Below is a small trained network, with its code and all its weights. Each question gives an input and a target symbol and asks what happens when units are switched off, that is, made to give their printed mean instead of their output.

import numpy as np


def w(rows, s, z=0):
    codes = np.array(rows[::2]) - 128.0
    scale = np.full(codes.shape[1], s)
    scale[-1] = z or s
    return codes * scale


def norm(h):
    return h / np.sqrt((h * h).mean(-1, keepdims=True) + 1e-5)


def f(y):
    return y / 2 * (1 + np.tanh(0.7978845608 * (y + 0.044715 * y**3)))


def softmax(a):
    e = np.exp(a - a.max(-1, keepdims=True))
    return e / e.sum(-1, keepdims=True)


def log_softmax(a):
    a = a - a.max(-1, keepdims=True)
    return a - np.log(np.exp(a).sum(-1, keepdims=True))


def net(x, mask):
    ids = ['ΠΨαβγεζηθλμξτω'.index(c) for c in x.split()]
    T = len(ids)
    res = E[ids] + P[:T]
    q, k, v = (norm(res) @ M[0].T for M in (Q, K, V))
    z = softmax(np.where(np.tri(T) > 0, q @ k.T / 3**0.5, -1e9)) @ v
    res = res + np.where(mask[0], z, O[0][:, -1]) @ O[0][:, :-1]
    y = f(norm(res) @ A[0][:, :-1].T + A[0][:, -1])
    res = res + np.where(mask[1:9], y, B[0][:, -1]) @ B[0][:, :-1]
    return log_softmax(norm(res)[-1] @ U[:, :-1].T + U[:, -1])


Q, K, V, O, A, B = {}, {}, {}, {}, {}, {}
E = w([
[134,185,25,92,169,54],'Π',
[52,151,79,100,229,114],'Ψ',
[46,183,176,143,168,127],'α',
[64,171,102,146,163,72],'β',
[28,141,152,98,210,152],'γ',
[166,138,69,118,150,27],'ε',
[177,143,121,151,145,33],'ζ',
[108,129,200,124,176,124],'η',
[206,77,39,54,176,33],'θ',
[55,66,253,90,188,181],'λ',
[105,44,121,103,191,72],'μ',
[229,66,192,104,131,63],'ξ',
[84,3,103,33,215,108],'τ',
[173,15,182,42,171,114],'ω',
],0.0065)
P = w([
[188,184,96,167,197,199],'0',
[176,132,69,230,133,252],'1',
[63,223,139,41,53,95],'2',
[177,130,112,188,245,173],'3',
[149,120,156,125,206,81],'4',
[46,166,147,62,36,65],'5',
[169,82,110,204,198,151],'6',
[135,67,92,225,90,187],'7',
[56,110,143,105,22,68],'8',
[137,61,132,186,163,105],'9',
[127,124,164,161,162,48],'10',
],0.014)
Q[0] = w([
[162,98,104,143,87,183],'h0',
[102,185,116,76,6,164],'h0',
[116,151,168,79,132,77],'h0',
],0.02)
K[0] = w([
[130,149,139,97,191,106],'h0',
[147,254,122,120,172,145],'h0',
[102,133,44,169,83,213],'h0',
],0.018)
V[0] = w([
[31,154,170,155,162,179],'h0',
[170,104,247,128,95,166],'h0',
[149,207,159,226,112,63],'h0',
],0.014)
O[0] = w([
[195,13,116,190,12,94,253],'h0',
[231,162,189,187,125,230,108],'h0',
[129,218,217,211,99,7,121],'h0',
],0.014,0.0038)
A[0] = w([
[77,153,110,70,94,100,4],'n0',
[121,76,84,106,151,157,93],'n1',
[188,139,117,103,155,223,124],'n2',
[104,169,126,37,115,114,114],'n3',
[189,106,152,168,210,112,157],'n4',
[81,131,91,49,49,101,45],'n5',
[175,104,128,128,91,136,212],'n6',
[84,156,126,45,6,115,61],'n7',
],0.018,0.0035)
B[0] = w([
[201,117,120,104,68,162,175],'n0',
[118,119,164,178,151,114,215],'n1',
[182,124,130,65,114,35,241],'n2',
[120,127,63,140,81,166,163],'n3',
[113,162,128,152,107,173,255],'n4',
[109,151,250,98,125,211,224],'n5',
[81,161,98,100,118,177,247],'n6',
[77,119,231,25,99,151,238],'n7',
],0.018,0.0079)
U = w([
[93,172,154,39,82,129,164],'Π',
[91,96,202,97,114,124,157],'Ψ',
[143,135,112,171,64,56,120],'α',
[96,124,164,153,82,1,39],'β',
[77,40,80,151,96,125,87],'γ',
[79,200,80,105,122,60,188],'ε',
[95,204,152,158,158,66,188],'ζ',
[133,208,154,201,121,206,41],'η',
[84,163,60,78,200,162,255],'θ',
[235,95,130,135,81,158,40],'λ',
[117,108,185,193,223,143,165],'μ',
[184,253,175,115,189,152,44],'ξ',
[114,40,114,97,210,114,188],'τ',
[212,137,111,41,186,104,179],'ω',
],0.015,0.0035)

Each question gives the input, a string of symbols that net reads in full, and the target symbol t.
The units are the heads (3 rows each of Q, K, V and O) and the neurons (one row each of A and B). Each row of codes is followed by its name. A weight is (code - 128) times the scale printed after its matrix; where a second scale follows, it is the last column's (O, A, B and U).
mask holds one flag per unit, heads first, then neurons. A switched-off unit (its flag False) gives its mean, the last column of its rows in O or B, instead of its output. The means were averaged over made-up inputs and are rounded, as every weight is.
A unit's drop is (log p(t) with every unit on - log p(t) with that unit switched off) / (log p(t) with every unit on - log p(t) with every unit switched off).
The circuit of an input: a set's keep is (log p(t) with only the set's units on - log p(t) with every unit switched off) / (log p(t) with every unit on - log p(t) with every unit switched off). Starting from all 9 units, units are removed one at a time, each time the one whose removal leaves the highest keep (on an exact tie, the one counted first), for as long as the keep stays at least 0.8.
units of the circuit, in order: the units of the circuit, biggest drop first
unit that matters most: the unit with the biggest drop
top k neurons: the k neurons with the biggest drops, biggest first
drop of u: that unit's drop, to one decimal
input ζ ω Ψ γ ζ, target ω: units of the circuit, in order => h0; n2
input τ ζ μ θ η, target ζ: units of the circuit, in order => h0; n7
input λ ω ζ β, target ω: units of the circuit, in order => h0; n2
input η Ψ η β μ ξ η η λ γ, target λ: units of the circuit, in order => h0
input γ β γ γ λ, target β: units of the circuit, in order => h0; n7
input ω λ γ ξ, target ξ: top 2 neurons => n4; n2
input η η θ ω λ ω μ η, target λ: top 2 neurons => n2; n7
input ζ τ η ε, target τ: units of the circuit, in order => h0; n1
input ω θ λ ω α, target θ: units of the circuit, in order => h0; n7
input β Π α α Ψ η λ ε γ γ γ, target ε: top 2 neurons => n7; n5
input γ γ η γ, target η: top 2 neurons => n4; n7
input ω η θ η, target θ: top 2 neurons => n5; n3
input η λ ω η ω ξ η β ε λ, target λ: top 3 neurons => n2; n7; n5
input τ η ε ζ, target η: unit that matters most => n4
input γ γ γ η τ Π λ τ, target τ: drop of h0 => 0.7
input Π β γ Ψ γ, target β: drop of h0 => 1.3
input η η τ ω λ λ Π ω γ η, target ω: drop of n1 => 0.0
